[-32.4  -0.9 -21.6  30.8   1.0  21.9   4.8  32.2 -19.3 -10.6  -6.1   5.7
  -8.1 -36.8  34.4 -25.4  38.2   8.0 -16.9 -50.4   5.3  -7.1 -17.2  11.3
  13.1  63.4  15.7  -3.1 -13.6 -22.9 -31.1 -10.0   9.0  18.7   1.6 -38.5
  -9.2  -6.5  10.0   6.7 -10.6 -24.7  -7.8 -32.1  -6.3 -10.1 -27.2  -8.7
  -6.9  14.9  44.5   6.7 -26.2  -2.2 -15.1   4.7]  1
[-36.2   1.6 -17.9  22.4 -14.2   4.6   1.4  51.3  13.6   3.6   1.5   6.3
 -15.8 -45.3  48.6 -26.4  46.9  -6.3  -7.6 -46.3 -13.3  -7.9 -22.6  35.5
   9.8  61.6  11.9   2.7 -26.9 -22.3 -22.0 -14.4  11.1  26.8   0.7 -30.0
 -20.6  -8.2   5.1  -4.1 -19.4 -18.6  18.2 -21.3  -4.1   0.2 -19.7 -33.5
 -14.7  16.4  37.4  20.8 -22.5  -9.6 -35.3   0.2]  1
[-31.8  -2.3 -16.6  18.9 -16.1  -2.2  -0.3  45.2 -11.5  18.1  17.7   0.9
 -17.7 -52.6  64.1 -21.9  45.7   7.1 -15.6 -27.2 -18.0 -14.9 -20.7  41.8
  -0.5  75.8  -7.2  -7.5 -18.5 -23.7  -8.9  11.4  31.9  11.4  -1.9 -43.2
 -30.0 -21.5  11.4   1.2 -28.5 -19.9 -40.0 -36.6  11.2   9.6  -2.5  -0.7
  -5.8  14.6  24.0   7.2 -14.8  -6.4 -33.7  12.7]  2
[-36.2  -9.5 -20.0  16.1  -9.6 -11.2   0.1  40.9 -12.4   2.4   1.9   1.6
  -7.3 -28.6  10.1 -19.0  41.6  20.6  -3.8 -35.5 -41.1  -1.9 -15.6  26.5
   1.9  55.9   7.7   1.2 -17.5 -14.1 -19.2   1.7  10.8  20.7  14.1 -30.5
 -14.0 -20.5  14.8   0.4 -10.2  -7.3   3.1 -17.8   1.9  -1.0 -10.8 -21.2
  -2.3   5.8  28.3   5.8 -20.1  -5.8 -28.2   6.4]  1
[-22.6   7.2 -28.3  32.5  -9.2 -20.8  -5.7  35.8  -5.5   4.1  -4.0   3.7
 -15.7 -30.4  -6.8 -28.3  34.2 -14.0  -5.2 -49.8 -23.4  -4.1 -13.6  -4.7
   8.9  42.8  31.7  -0.3  -7.0 -29.4  -7.8 -11.5  -1.0   7.5   3.0 -18.5
  -5.5  -4.1  10.9   1.4 -12.3 -28.7  12.5 -11.1  -1.0  -7.5 -26.6 -28.4
 -11.6   8.4  53.3  12.6 -10.0 -16.3 -24.8  -0.1]  1
[-24.9   4.1 -17.5  21.3 -17.8   2.6  -6.0  37.2  -4.6  15.9   3.8   1.1
 -14.4 -26.0   4.0 -16.4  29.7  -6.1  -0.2 -54.4 -16.7   0.7  -3.7  52.0
  12.1  31.9   9.5   2.6 -11.3 -49.5 -10.0  -4.4  -2.0  10.2  -4.1 -17.1
  -0.6  -7.9  -4.6  -2.5 -37.1  -8.3   4.6 -10.3   2.0   4.5 -15.4 -19.9
   6.6 -11.6  20.3   9.2  -4.8  -8.7 -23.8  13.1]  1
[-30.3   7.3 -20.3  -4.4 -22.4 -10.0  -6.9  44.8 -11.3  -8.7   5.5  12.4
 -16.4 -37.4  26.1 -17.7  35.3   6.2  10.1 -12.2   2.7 -13.0 -20.4  30.2
 -16.0  44.1  -9.0   2.8 -12.3 -29.8  -5.5 -10.3   9.3  16.2  -6.5 -12.8
 -28.9 -12.4  11.1   2.8  -7.5  -4.8  -0.3 -14.7   3.9  -3.7 -17.4 -22.3
   5.5   9.6  10.8  24.8  -7.7 -12.9 -20.1  12.5]  2
[-27.2   4.5  -7.4 -10.1 -30.0  -9.9  -2.6  36.3 -15.2  12.1  17.7  11.6
 -28.7 -40.1  76.0 -27.8  39.0  12.6   0.6 -11.4  10.2 -28.3  -8.7  51.5
  12.2  64.7   6.2  19.1  -8.9 -14.2 -10.8  16.5   1.1  10.5   8.9 -39.2
 -44.5 -27.9   5.4  -9.7  -3.2 -10.3  -9.5 -29.1   9.7  -1.8   4.2 -10.8
   8.1  11.5  16.0   5.9  -4.1  -8.1 -26.7  16.7]  0
[-40.5  11.5 -28.5  58.6 -30.6  -7.4  -9.6  48.1  -6.0  27.7   4.3  30.1
 -20.7 -50.8  20.6 -49.8  59.1   4.0  -0.2 -33.2  12.4 -26.2 -23.5  22.6
   7.4  38.0   6.4   3.5 -36.5 -34.0  -9.7   0.8  14.7  11.6  15.7 -28.7
 -52.2 -20.5   1.3   8.7 -10.5 -30.0  -2.9 -40.7   2.3   1.1  -9.0 -23.3
   2.3  18.9  11.5   0.4  -2.9  -9.2 -18.3  11.3]  0
[-24.6  23.8 -25.7   7.4 -35.8  -8.8   2.9  34.8  -3.7  19.8   5.1   8.1
 -20.4 -40.2  23.5 -37.9  52.3   7.8  12.4 -10.4   0.9  -9.2  -7.3  50.4
  -7.7  29.2   1.1  -3.5  -9.3 -29.7 -11.7  -1.3  14.4  18.4  -5.2 -13.0
 -40.2 -23.1  12.7  10.8  -6.7  -8.1   3.3 -18.5   9.5   3.5 -16.9 -16.4
   4.0  -2.0  11.9  10.1  -8.9 -15.4 -19.5   9.1]  2
[-43.8  -4.9  -0.1   7.1 -11.7  -6.8  -3.6  46.2   2.2  10.6  14.5  15.7
 -26.3 -53.1  37.5 -17.4  67.0   8.2   1.7 -19.0   7.5 -13.9 -14.2  37.0
  15.3  46.4 -10.3  -4.0  -9.1 -31.3  -7.0  -5.1   0.6  12.5 -24.9 -20.7
 -31.3 -15.4 -21.9  10.8  -5.8  -3.4   0.4 -17.6  13.9   4.4  -5.1 -11.8
   3.3  11.3  14.6   7.9 -11.2  -1.1 -23.2  10.5]  0
[-36.5   5.9 -25.4   0.5 -22.9  -9.3 -13.9  59.0   7.7  12.1   8.2  22.2
 -20.7 -45.5   4.5 -38.3  61.1  -0.5   4.5 -40.7   8.9 -14.0 -22.4  44.9
   5.7  25.9  19.4   8.5 -14.4 -39.8 -10.4 -14.9  19.9  27.5 -14.5  -3.9
 -54.1 -26.6  37.8   7.4 -33.9  -8.7   2.6 -32.5   9.7  15.0 -31.1 -37.2
   8.0  13.4 -33.5  10.4   2.9 -16.9 -10.7 -17.9]  0
[-36.9 -36.8 -13.2  13.1  -7.2   7.9 -13.1  27.5   0.7  12.1   3.0  -3.2
 -18.4 -48.7  39.3 -17.3  29.4   2.7  -1.1 -42.3 -10.9   8.9 -22.2  31.4
  11.1  62.4  30.6   3.0 -11.4 -13.2  -3.9  -9.0   1.7  22.6  -3.5 -35.0
 -16.1  -5.8  -1.7  -1.5  14.6 -14.2  12.5 -14.8 -10.2  -9.1 -12.4 -18.7
   2.4  53.1  31.8  16.2 -11.7 -16.9 -27.3  -0.9]  1
[-26.6  -9.0 -18.2  15.0 -18.1  -3.1  -0.1  37.1  -4.7  11.8   6.4 -19.2
 -15.3 -41.3  34.0 -10.3  22.9  -5.2  -4.6 -45.3 -19.3  -7.2  -9.9  37.6
  10.4  72.4  35.9  -8.0   6.3 -15.8  -1.6 -44.0  -8.2  23.4 -11.0 -32.6
  -1.3  -4.6   6.7   1.6 -15.3 -19.9  -5.8  -9.0  -6.0  -0.3 -19.0 -25.2
 -10.8   1.6  40.6   7.7 -14.1  -7.4 -37.9  12.6]  1
[-31.8  -2.5 -20.6  20.8 -21.0  -4.7  -9.6  52.7  -6.2   5.9  -2.4  -7.3
 -24.8 -52.7  26.9 -22.1  38.9  -4.2  -4.7 -46.7 -24.1  -7.5 -18.5  39.5
   9.4  58.0   7.2  -8.3 -20.7 -14.8 -21.4 -12.2 -18.9  23.4  -3.8 -23.8
 -25.2  -9.4  -5.0  -3.2 -17.3 -19.2  83.1 -24.7  -7.9  -1.9 -28.2 -30.1
 -10.1  -0.4  41.0   9.3 -15.0 -24.5 -33.3  11.7]  1
[-27.8   4.3 -20.5   9.4 -38.8 -35.1  -1.8  38.2  -6.6  23.8  12.2  24.4
 -11.7 -48.0  26.8 -37.7  60.6   3.2  19.0 -35.3  -2.7 -13.1 -11.8  50.1
  12.8  66.2   0.8   4.4  -6.6 -46.9 -12.7   4.4  13.4  19.9  -5.1 -30.7
 -44.5 -31.1   4.2   0.6  -7.5 -17.3  -1.1 -19.2  13.3   3.2 -18.8 -26.9
   8.0  -2.0   6.9   3.8 -12.9 -17.8 -15.6   7.9]  2
[-24.7   5.7 -18.5 -18.2 -46.6  -5.8   7.1  34.2   9.6   9.2  14.3  21.8
 -25.6 -35.5  20.4 -37.4  39.3  10.2  27.5 -12.4  -2.1  -6.6  -6.7  36.8
   9.8  22.1  -4.2   0.1  -7.2 -42.1  -4.7  -0.2   9.3  10.5 -12.9 -14.7
 -40.7 -23.3   8.0 -15.2  -3.6  -1.9   6.8 -14.3  18.9   6.8 -10.7 -16.1
  17.1   2.8  19.4   5.9   7.4 -25.5  -6.5  -1.0]  0
[-36.6  15.7 -35.9   3.1 -37.3 -14.6  -0.4  76.9  -6.2  13.0   0.6  26.3
  -5.1 -50.8  23.2 -38.4  62.6  -4.4   6.9 -44.4   4.4 -25.6 -15.2  44.4
  15.2  38.6  19.5  -4.4 -15.3 -38.6  -7.5   0.7  13.1 -17.4   6.2 -23.1
 -52.0 -16.0   3.8  -1.9 -45.8 -21.2   1.3 -32.3  17.9 -12.5 -13.4 -19.1
   7.2  21.7  27.9   6.9  -9.5 -19.8 -12.2   8.3]  0
[-24.7   0.7 -11.7  -3.6 -39.0 -24.6  -7.8  18.7  -0.2   9.0   7.7  11.1
 -21.8 -23.1  21.1 -19.7  32.7  15.1  15.3 -20.0   2.6 -15.4 -10.5  54.1
   5.6  31.5   0.5  -6.3  -6.9 -33.1  -3.5   9.7   4.0  16.2 -14.7 -27.4
 -35.1 -27.2   7.6 -12.4  -7.8 -14.2   9.9 -12.4   3.0  -1.0 -11.7 -22.0
   0.9  -6.6  20.7   7.8  -1.7 -17.4 -14.8  19.2]  2
[-13.1   5.2   0.9 -10.9 -24.1 -17.9  -3.9  20.5  -6.8  12.1  16.5   1.0
 -27.8 -22.3  38.9 -17.7  27.8   7.9  11.9   8.5  -3.9  -9.8  -8.0  51.0
   2.9  35.3 -11.8 -19.3 -10.0  -7.2  -1.5  19.1  -4.3   1.1 -13.9 -17.9
  -8.4 -18.0   3.6   6.7   7.4  -3.7   6.9 -10.8   5.6   3.8  10.8 -19.0
  12.0  20.3  20.1   0.1  -7.6  -3.4 -23.2   8.0]  0
[-26.9  -0.7 -16.3  11.9 -22.9 -23.5  -8.7  28.4 -10.3  14.5  13.2  -3.2
 -22.9 -38.8  23.7 -23.3  26.2  11.4   2.3 -23.5  -0.4 -14.1 -12.3  35.4
   4.9  53.7  -5.7  -5.1 -33.6 -28.1  -4.3  11.7   0.6  -0.8  -1.2 -25.6
 -24.8  -5.5  15.2   6.7  -4.2 -16.1  -1.8 -19.0  12.6  -9.5   1.7  -9.5
 -12.3  43.2  22.7   2.6  -3.7 -10.8 -33.6   8.5]  2
[-36.1  10.7 -27.0  -5.3 -19.6  -7.5   7.4  63.7   4.2   7.0   8.5  18.4
  -1.0 -23.1  25.6 -27.6  48.9   9.4  14.1 -18.9   0.4 -12.8 -26.1   3.9
  -2.2  34.3  -2.4   5.5 -10.9 -23.7   5.0   2.6  18.1  15.3  -9.0 -22.6
 -51.1 -26.7   9.5   0.7 -14.1  -5.0  -2.6 -29.1  14.9  -3.2  -4.1 -25.9
  10.2  12.4   5.4   0.0  -8.7  -9.0 -25.4   6.9]  0
[-36.0   4.1 -22.5  53.1  -9.9  36.6  -9.8  52.9 -19.3  16.1  -9.3   6.8
 -10.8 -43.7  32.8 -38.5  50.6 -11.0 -19.8 -62.5 -24.5  -0.7 -31.8  13.9
 -39.9  71.7  33.2  -5.6  -9.5 -15.4 -10.4  -8.7  10.0  32.0   1.1 -30.0
 -19.2 -11.5  -7.5  10.7 -21.5 -32.6   1.4 -25.5  12.0  -0.2 -27.5 -10.8
 -10.1  13.9  50.6   9.9  -4.5   0.8 -39.0   6.0]  1
[-30.2   6.0 -57.0  13.3 -41.1   1.2 -27.2  63.3  -2.4  14.7  -2.1  27.4
 -14.8 -42.1  -7.6 -24.9  31.0 -18.0   1.6 -35.9  -6.1  -4.0 -10.8  31.0
   7.2  21.4  28.0   9.4  -8.5 -39.5  -3.0 -15.9   4.7  11.9   5.5  -9.2
 -53.6 -19.5   7.0  17.1 -21.9 -29.2   0.1 -12.8   8.4   4.4 -37.9 -26.0
  13.8  15.6   7.0   7.5  -0.3 -19.3  -3.3  -8.3]  0
[-43.5  -1.3 -26.7  23.1 -21.9  -8.8 -10.0  41.1  -6.3  17.4  18.4  14.7
 -41.8 -55.8  37.6 -38.3  50.2   9.0  -1.7 -42.2   7.2 -21.5  -4.5  26.3
   6.1  75.2   7.9  -7.8 -13.1 -37.7  -8.3   3.9  13.0  27.9 -13.5 -38.6
 -30.8  -6.8  11.7   2.1  -6.7 -20.7  -6.3 -28.3   8.7  -0.5   0.7 -12.3
  -1.6  18.6  33.3   4.7 -18.6 -24.9 -21.0   0.4]  2
